Below is a small trained network, with its code and all its weights. Each question gives an input and a target symbol and asks what happens when units are switched off, that is, made to give their printed mean instead of their output.

import numpy as np


def w(rows, s, z=0):
    codes = np.array(rows[::2]) - 128.0
    scale = np.full(codes.shape[1], s)
    scale[-1] = z or s
    return codes * scale


def norm(h):
    return h / np.sqrt((h * h).mean(-1, keepdims=True) + 1e-5)


def softmax(a):
    e = np.exp(a - a.max(-1, keepdims=True))
    return e / e.sum(-1, keepdims=True)


def log_softmax(a):
    a = a - a.max(-1, keepdims=True)
    return a - np.log(np.exp(a).sum(-1, keepdims=True))


def net(x, mask):
    ids = ['ΞΠΨβηλμτω'.index(c) for c in x.split()]
    T = len(ids)
    res = E[ids] + P[:T]
    u = 0
    for l in range(3):
        r = norm(res)
        for j in range(2):
            rows = slice(4 * j, 4 * j + 4)
            q, k, v = (r @ M[l][rows].T for M in (Q, K, V))
            z = softmax(np.where(np.tri(T) > 0, q @ k.T / 4**0.5, -1e9)) @ v
            o = O[l][rows]
            res = res + np.where(mask[u + j], z, o[:, -1]) @ o[:, :-1]
        u += 2
    return log_softmax(norm(res)[-1] @ U[:, :-1].T + U[:, -1])


Q, K, V, O = {}, {}, {}, {}
E = w([
[113,137,88,139,131,81,164,74,84],'Ξ',
[81,125,82,122,173,114,251,43,193],'Π',
[166,97,107,121,155,200,204,123,127],'Ψ',
[128,122,128,147,190,72,106,139,155],'β',
[126,124,123,196,63,137,116,115,152],'η',
[234,83,79,143,91,120,171,167,72],'λ',
[65,86,55,95,96,107,149,135,151],'μ',
[91,130,38,149,213,179,133,119,78],'τ',
[167,150,159,111,126,86,210,141,166],'ω',
],0.023)
P = w([
[187,210,157,106,126,195,74,165,179],'0',
[99,38,82,144,120,97,80,2,174],'1',
[82,73,112,142,142,94,130,58,117],'2',
[79,87,106,139,146,95,154,93,112],'3',
[76,107,107,138,158,96,164,114,93],'4',
[67,110,119,140,162,115,169,134,88],'5',
[72,126,115,148,174,121,182,146,75],'6',
[69,133,115,150,177,122,190,162,78],'7',
[76,141,104,155,182,129,190,171,79],'8',
[82,157,103,156,194,128,199,188,78],'9',
[76,151,94,164,191,127,199,199,94],'10',
[80,167,94,162,188,133,196,207,97],'11',
[86,167,93,169,205,135,209,223,108],'12',
],0.0096)
Q[0] = w([
[135,164,117,175,138,128,136,206,35],'0.h0',
[146,2,125,113,213,114,35,175,117],'0.h0',
[118,115,213,162,182,67,10,151,171],'0.h0',
[191,93,83,73,254,71,110,82,123],'0.h0',
[79,148,155,139,128,144,138,145,102],'0.h1',
[85,147,77,187,155,134,181,161,147],'0.h1',
[127,108,119,125,149,129,113,114,121],'0.h1',
[155,138,103,121,127,118,131,118,168],'0.h1',
],0.0089)
K[0] = w([
[230,153,129,144,115,116,123,158,41],'0.h0',
[171,115,100,89,254,102,137,166,108],'0.h0',
[150,178,163,101,225,76,60,101,155],'0.h0',
[117,40,130,159,232,58,245,157,46],'0.h0',
[87,159,155,109,121,141,121,106,153],'0.h1',
[151,140,118,190,97,151,104,117,155],'0.h1',
[135,125,116,151,152,148,141,150,129],'0.h1',
[157,138,119,168,142,107,158,136,138],'0.h1',
],0.0085)
V[0] = w([
[145,104,154,175,127,133,76,162,142],'0.h0',
[147,95,60,150,131,143,122,89,184],'0.h0',
[92,113,109,187,134,134,124,116,131],'0.h0',
[121,189,112,88,87,138,124,106,69],'0.h0',
[154,95,145,15,207,100,124,85,86],'0.h1',
[97,127,191,192,89,202,103,110,154],'0.h1',
[128,154,187,249,80,150,83,110,112],'0.h1',
[115,117,139,78,152,150,109,141,125],'0.h1',
],0.011)
O[0] = w([
[152,165,61,108,116,145,131,125,141,64],'0.h0',
[86,106,127,108,194,127,141,151,126,255],'0.h0',
[123,129,69,121,143,134,136,131,28,213],'0.h0',
[118,101,202,182,141,93,2,126,149,59],'0.h0',
[179,100,86,158,171,131,92,14,215,77],'0.h1',
[171,207,145,140,103,163,202,221,145,70],'0.h1',
[165,247,177,117,136,103,135,195,50,60],'0.h1',
[127,117,97,108,126,194,82,65,167,66],'0.h1',
],0.0094,0.0066)
Q[1] = w([
[107,116,110,101,178,128,165,156,81],'1.h0',
[158,112,116,198,158,101,201,246,27],'1.h0',
[121,194,170,167,38,188,86,112,221],'1.h0',
[49,64,126,123,137,69,224,168,72],'1.h0',
[147,145,142,103,131,134,53,54,222],'1.h1',
[157,126,187,114,105,87,114,90,101],'1.h1',
[136,160,119,129,108,107,107,159,122],'1.h1',
[118,105,78,128,105,104,135,102,156],'1.h1',
],0.013)
K[1] = w([
[144,112,106,129,144,114,158,188,85],'1.h0',
[163,155,154,155,142,134,139,253,79],'1.h0',
[108,119,166,109,148,147,75,73,200],'1.h0',
[137,119,141,138,54,120,151,180,97],'1.h0',
[105,106,111,152,192,87,159,111,99],'1.h1',
[110,152,141,158,137,110,165,127,106],'1.h1',
[140,162,131,111,135,142,112,120,120],'1.h1',
[114,143,119,100,161,97,135,102,131],'1.h1',
],0.019)
V[1] = w([
[182,76,67,189,108,174,95,158,85],'1.h0',
[252,59,97,157,84,56,96,138,106],'1.h0',
[73,213,166,140,188,152,98,148,167],'1.h0',
[47,183,123,67,204,149,53,98,159],'1.h0',
[187,95,72,164,112,117,125,179,92],'1.h1',
[188,146,115,117,139,177,94,119,146],'1.h1',
[162,142,187,151,87,75,136,126,157],'1.h1',
[93,168,140,68,150,75,150,136,119],'1.h1',
],0.012)
O[1] = w([
[152,56,72,185,254,153,60,86,162,213],'1.h0',
[176,96,89,216,189,40,122,116,212,186],'1.h0',
[155,214,141,65,135,141,111,139,61,2],'1.h0',
[105,157,63,36,121,110,158,150,50,18],'1.h0',
[137,113,19,75,41,91,121,143,150,126],'1.h1',
[125,121,140,150,116,97,4,140,116,81],'1.h1',
[97,151,120,72,163,196,80,158,103,57],'1.h1',
[152,152,117,127,190,143,143,157,138,132],'1.h1',
],0.012,0.01)
Q[2] = w([
[174,143,89,143,89,115,135,187,107],'2.h0',
[166,129,148,71,159,124,98,142,120],'2.h0',
[144,126,164,140,128,114,156,168,97],'2.h0',
[147,127,130,98,103,190,136,86,108],'2.h0',
[125,123,117,158,68,123,124,209,88],'2.h1',
[143,180,137,143,157,77,97,95,185],'2.h1',
[128,128,136,212,140,149,163,249,117],'2.h1',
[83,128,133,91,91,67,134,118,129],'2.h1',
],0.019)
K[2] = w([
[152,231,177,164,110,74,118,197,167],'2.h0',
[184,101,102,170,143,198,122,170,52],'2.h0',
[111,197,132,91,76,41,58,151,120],'2.h0',
[105,84,132,130,58,174,177,155,74],'2.h0',
[141,147,162,55,57,116,26,129,68],'2.h1',
[133,220,111,206,200,55,134,143,158],'2.h1',
[167,154,161,7,111,167,34,57,185],'2.h1',
[35,92,115,150,75,54,163,132,92],'2.h1',
],0.013)
V[2] = w([
[95,95,145,231,91,88,183,170,131],'2.h0',
[164,106,153,122,98,203,140,122,42],'2.h0',
[47,147,76,176,70,191,180,135,128],'2.h0',
[236,162,96,67,52,157,148,253,111],'2.h0',
[91,93,186,162,57,79,152,236,165],'2.h1',
[137,146,87,219,147,97,50,171,66],'2.h1',
[51,61,25,112,76,45,165,166,150],'2.h1',
[83,254,99,82,89,171,136,111,111],'2.h1',
],0.0092)
O[2] = w([
[53,193,126,83,85,138,147,86,100,184],'2.h0',
[113,128,125,122,175,165,165,182,98,90],'2.h0',
[68,195,114,114,145,61,105,146,132,156],'2.h0',
[76,98,141,160,172,90,225,154,122,10],'2.h0',
[121,60,126,84,191,121,99,175,130,116],'2.h1',
[5,73,156,128,134,162,198,109,137,84],'2.h1',
[147,167,191,121,143,173,74,212,164,212],'2.h1',
[95,136,65,123,153,132,59,50,214,46],'2.h1',
],0.011,0.013)
U = w([
[191,78,130,101,91,220,176,126,90,81],'Ξ',
[203,182,31,114,120,89,121,148,130,1],'Π',
[127,133,180,149,85,68,87,76,34,137],'Ψ',
[124,95,150,204,154,125,115,135,166,168],'β',
[115,119,116,107,140,103,184,180,67,246],'η',
[88,95,130,75,82,154,74,166,157,127],'λ',
[195,178,253,112,145,125,93,162,149,90],'μ',
[73,206,151,116,109,188,149,42,178,115],'τ',
[115,135,96,120,195,184,70,102,58,89],'ω',
],0.011,0.0039)

Each question gives the input, a string of symbols that net reads in full, and the target symbol t.
The units are the heads (4 rows each of Q, K, V and O). Each row of codes is followed by its name. A weight is (code - 128) times the scale printed after its matrix; where a second scale follows, it is the last column's (O and U).
mask holds one flag per head, layer by layer. A switched-off head (its flag False) gives its mean, the last column of its rows in O, instead of its output. The means were averaged over made-up inputs and are rounded, as every weight is.
A unit's drop is (log p(t) with every unit on - log p(t) with that unit switched off) / (log p(t) with every unit on - log p(t) with every unit switched off).
The circuit of an input: a set's keep is (log p(t) with only the set's units on - log p(t) with every unit switched off) / (log p(t) with every unit on - log p(t) with every unit switched off). Starting from all 6 units, units are removed one at a time, each time the one whose removal leaves the highest keep (on an exact tie, the one counted first), for as long as the keep stays at least 0.8.
units of the circuit, in order: the units of the circuit, biggest drop first
most important unit: the unit with the biggest drop
heads that matter: for each layer, one digit per head in row order, 1 if its drop is at least 0.15 and else 0, layers parted by /
input β Π Ξ Π Π τ Ψ β ω, target μ: units of the circuit, in order -> (0.h1; 1.h0; 2.h1)
input Ψ μ τ Ψ ω β η ω τ Ψ, target Ψ: heads that matter -> 10 / 01 / 01
input ω ω μ η Ψ β β β Ψ μ, target ω: heads that matter -> 10 / 11 / 01
input Π μ ω β, target Π: units of the circuit, in order -> (0.h0; 1.h0; 0.h1; 2.h1)
input μ Ψ η Ψ τ μ Ψ μ β ω β β Ψ, target μ: units of the circuit, in order -> (1.h0; 2.h1)
input λ β Ψ β η Ξ, target λ: most important unit -> 1.h1
input τ τ τ Ξ ω Π λ β λ λ η ω μ, target τ: units of the circuit, in order -> (1.h0; 0.h1; 2.h1)
input η τ β Ξ τ Ξ β β τ τ λ λ β, target η: units of the circuit, in order -> (0.h1; 2.h0; 1.h0)
input Ξ τ Ξ Π Ψ β β β β Π ω β, target Π: heads that matter -> 11 / 10 / 00
input λ ω τ η Ψ β Ξ μ Ψ, target λ: units of the circuit, in order -> (1.h1; 0.h0)
input Ψ Ξ μ λ μ ω τ μ ω Π η μ, target Ψ: units of the circuit, in order -> (0.h1; 1.h1; 1.h0)
input τ ω Ξ η Ψ μ Π β λ Ψ β Ψ, target τ: units of the circuit, in order -> (1.h0; 0.h1; 2.h1)
input τ η τ Π ω η, target η: units of the circuit, in order -> (0.h1; 0.h0)
input ω ω β ω η Ψ ω λ η Π μ Ξ, target η: units of the circuit, in order -> (0.h1)
input Ξ β β η μ μ Π, target Ξ: units of the circuit, in order -> (0.h1; 2.h0; 0.h0; 1.h0)
input Π τ ω Ξ Π τ η, target Π: heads that matter -> 11 / 11 / 01
input η μ ω ω Ξ ω β Π β, target η: units of the circuit, in order -> (0.h1; 2.h0)
input τ β ω β μ Ψ β ω, target μ: units of the circuit, in order -> (0.h1; 2.h1; 1.h0)
input Ξ τ λ β η η Π ω β Ψ Π, target η: heads that matter -> 01 / 01 / 00
input μ μ η Π λ Ψ, target μ: heads that matter -> 01 / 00 / 00
input τ Ξ Π η μ Π ω μ β Π μ, target τ: heads that matter -> 00 / 10 / 01
input Ψ Π ω τ η Π β μ Π β, target Ψ: most important unit -> 1.h1
input β Π β μ μ, target λ: heads that matter -> 01 / 10 / 01
input η Ψ τ μ μ η β τ λ η Π η τ, target η: heads that matter -> 01 / 00 / 10
input Π Ψ ω μ Π, target τ: heads that matter -> 01 / 11 / 10
input Ξ ω τ, target ω: heads that matter -> 00 / 10 / 00
